Below is a small trained network, with its code and all its weights. Each question gives an input and a target symbol and asks what happens when units are switched off, that is, made to give their printed mean instead of their output.

import numpy as np


def w(rows, s, z=0):
    codes = np.array(rows[::2]) - 128.0
    scale = np.full(codes.shape[1], s)
    scale[-1] = z or s
    return codes * scale


def f(y):
    return y / 2 * (1 + np.tanh(0.7978845608 * (y + 0.044715 * y**3)))


def softmax(a):
    e = np.exp(a - a.max(-1, keepdims=True))
    return e / e.sum(-1, keepdims=True)


def log_softmax(a):
    a = a - a.max(-1, keepdims=True)
    return a - np.log(np.exp(a).sum(-1, keepdims=True))


def net(x, mask):
    ids = ['γδεζθμξπτφω'.index(c) for c in x.split()]
    T = len(ids)
    res = E[ids] + P[:T]
    q, k, v = (res @ M[0].T for M in (Q, K, V))
    z = softmax(np.where(np.tri(T) > 0, q @ k.T / 4**0.5, -1e9)) @ v
    res = res + np.where(mask[0], z, O[0][:, -1]) @ O[0][:, :-1]
    y = f(res @ A[0][:, :-1].T + A[0][:, -1])
    res = res + np.where(mask[1:9], y, B[0][:, -1]) @ B[0][:, :-1]
    return log_softmax(res[-1] @ U[:, :-1].T + U[:, -1])


Q, K, V, O, A, B = {}, {}, {}, {}, {}, {}
E = w([
[135,140,84,176,136,86],'γ',
[70,129,123,63,18,101],'δ',
[219,153,92,101,200,196],'ε',
[101,141,61,17,153,109],'ζ',
[194,137,80,44,98,170],'θ',
[52,100,131,77,149,113],'μ',
[102,70,89,133,210,163],'ξ',
[143,124,150,115,88,145],'π',
[139,144,1,115,165,72],'τ',
[61,128,138,203,112,49],'φ',
[143,130,149,168,178,143],'ω',
],0.014)
P = w([
[140,53,117,151,88,143],'0',
[107,216,121,95,197,120],'1',
[142,122,172,104,175,172],'2',
[124,151,79,184,79,205],'3',
[191,237,140,97,205,100],'4',
[100,94,154,84,155,154],'5',
[122,194,57,167,61,255],'6',
[194,211,115,147,177,29],'7',
],0.015)
Q[0] = w([
[96,189,94,126,166,196],'head 0',
[136,35,99,94,138,160],'head 0',
[146,111,110,125,127,85],'head 0',
[32,95,35,159,68,251],'head 0',
],0.014)
K[0] = w([
[148,26,94,135,106,157],'head 0',
[130,170,137,75,203,106],'head 0',
[100,115,127,119,158,132],'head 0',
[173,1,169,111,126,40],'head 0',
],0.014)
V[0] = w([
[55,112,57,164,160,85],'head 0',
[193,156,57,134,138,86],'head 0',
[156,133,154,161,6,115],'head 0',
[173,88,151,231,160,179],'head 0',
],0.019)
O[0] = w([
[109,129,76,126,106,42,202],'head 0',
[3,119,108,161,180,129,194],'head 0',
[103,211,95,148,69,156,135],'head 0',
[187,128,139,233,152,133,2],'head 0',
],0.019,0.0064)
A[0] = w([
[139,228,219,70,159,63,254],'neuron 0',
[139,197,176,129,236,42,121],'neuron 1',
[255,191,102,78,145,73,167],'neuron 2',
[132,182,212,65,193,97,8],'neuron 3',
[41,164,112,86,196,106,33],'neuron 4',
[84,111,252,131,52,93,96],'neuron 5',
[51,53,153,184,101,170,216],'neuron 6',
[149,204,104,121,173,99,54],'neuron 7',
],0.0092,0.0026)
B[0] = w([
[224,132,68,156,190,95,175],'neuron 0',
[45,115,116,78,58,171,176],'neuron 1',
[83,60,167,161,115,104,174],'neuron 2',
[77,180,102,217,157,63,175],'neuron 3',
[152,151,253,126,147,114,253],'neuron 4',
[180,125,86,136,159,170,140],'neuron 5',
[206,111,61,67,173,122,160],'neuron 6',
[167,101,79,156,112,172,165],'neuron 7',
],0.012,0.026)
U = w([
[77,160,93,87,115,113,127],'γ',
[254,138,113,58,156,99,234],'δ',
[118,117,106,69,160,170,254],'ε',
[130,157,122,105,157,68,113],'ζ',
[170,175,193,121,129,144,63],'θ',
[167,127,111,116,111,54,61],'μ',
[146,63,141,74,91,111,160],'ξ',
[209,142,160,141,134,104,73],'π',
[116,108,179,50,93,136,155],'τ',
[128,145,61,121,154,80,47],'φ',
[143,102,168,149,121,111,56],'ω',
],0.0079,0.0028)

Each question gives the input, a string of symbols that net reads in full, and the target symbol t.
The units are the heads (4 rows each of Q, K, V and O) and the neurons (one row each of A and B). Each row of codes is followed by its name. A weight is (code - 128) times the scale printed after its matrix; where a second scale follows, it is the last column's (O, A, B and U).
mask holds one flag per unit, heads first, then neurons. A switched-off unit (its flag False) gives its mean, the last column of its rows in O or B, instead of its output. The means were averaged over made-up inputs and are rounded, as every weight is.
A unit's drop is (log p(t) with every unit on - log p(t) with that unit switched off) / (log p(t) with every unit on - log p(t) with every unit switched off).
The circuit of an input: a set's keep is (log p(t) with only the set's units on - log p(t) with every unit switched off) / (log p(t) with every unit on - log p(t) with every unit switched off). Starting from all 9 units, units are removed one at a time, each time the one whose removal leaves the highest keep (on an exact tie, the one counted first), for as long as the keep stays at least 0.8.
units of the circuit, in order: the units of the circuit, biggest drop first
most important unit: the unit with the biggest drop
k most important neurons: the k neurons with the biggest drops, biggest first
input τ ζ θ φ θ, target φ: units of the circuit, in order : neuron 4; head 0
input μ δ δ π ζ ω π, target ξ: 4 most important neurons : neuron 2; neuron 4; neuron 3; neuron 0
input ζ ζ γ ξ δ ξ θ, target τ: units of the circuit, in order : head 0; neuron 0
input φ ξ ζ θ ζ θ ζ ε, target ζ: most important neuron : neuron 3
input γ γ δ ε, target φ: units of the circuit, in order : head 0; neuron 4
input ζ π τ ω θ, target ω: units of the circuit, in order : head 0; neuron 2; neuron 1
input δ φ ζ π μ, target π: units of the circuit, in order : head 0; neuron 0
input μ ω τ ε δ φ ε ω, target ε: units of the circuit, in order : head 0; neuron 1; neuron 4
input δ ω ξ μ μ μ π, target γ: units of the circuit, in order : neuron 4; head 0
input ζ μ ω ζ θ ξ, target ξ: units of the circuit, in order : head 0; neuron 0
input ζ ζ ζ ε φ τ μ, target τ: units of the circuit, in order : head 0; neuron 4
input μ ζ ζ γ θ μ, target ζ: units of the circuit, in order : neuron 3; head 0
input ζ ζ γ ε ξ μ δ ζ, target δ: units of the circuit, in order : neuron 0; head 0
input ξ μ ζ π, target ω: units of the circuit, in order : head 0; neuron 2; neuron 0
input ξ ω δ γ θ, target γ: units of the circuit, in order : head 0; neuron 1; neuron 0
input ε τ μ μ τ τ ξ, target δ: most important unit : neuron 6
input μ ω δ ε, target ξ: units of the circuit, in order : neuron 2; head 0; neuron 3
input ω ω τ ω ζ, target ω: 3 most important neurons : neuron 2; neuron 1; neuron 6
input ζ δ ζ π, target τ: 2 most important neurons : neuron 0; neuron 3
input ζ π μ θ θ ξ, target ξ: most important neuron : neuron 4
input γ π δ φ γ ξ δ ω, target δ: 2 most important neurons : neuron 0; neuron 3
input φ ω τ, target τ: 2 most important neurons : neuron 1; neuron 0
input θ ω ζ π ζ θ γ δ, target γ: 3 most important neurons : neuron 0; neuron 1; neuron 4
input ζ ε ω φ μ τ τ δ, target τ: 2 most important neurons : neuron 4; neuron 1
input ζ ξ ζ ω ζ φ θ, target τ: 2 most important neurons : neuron 0; neuron 3
input φ θ τ, target τ: 2 most important neurons : neuron 4; neuron 1
input τ φ ω ζ, target ζ: 2 most important neurons : neuron 4; neuron 6
input ζ γ δ δ μ, target δ: most important unit : neuron 0
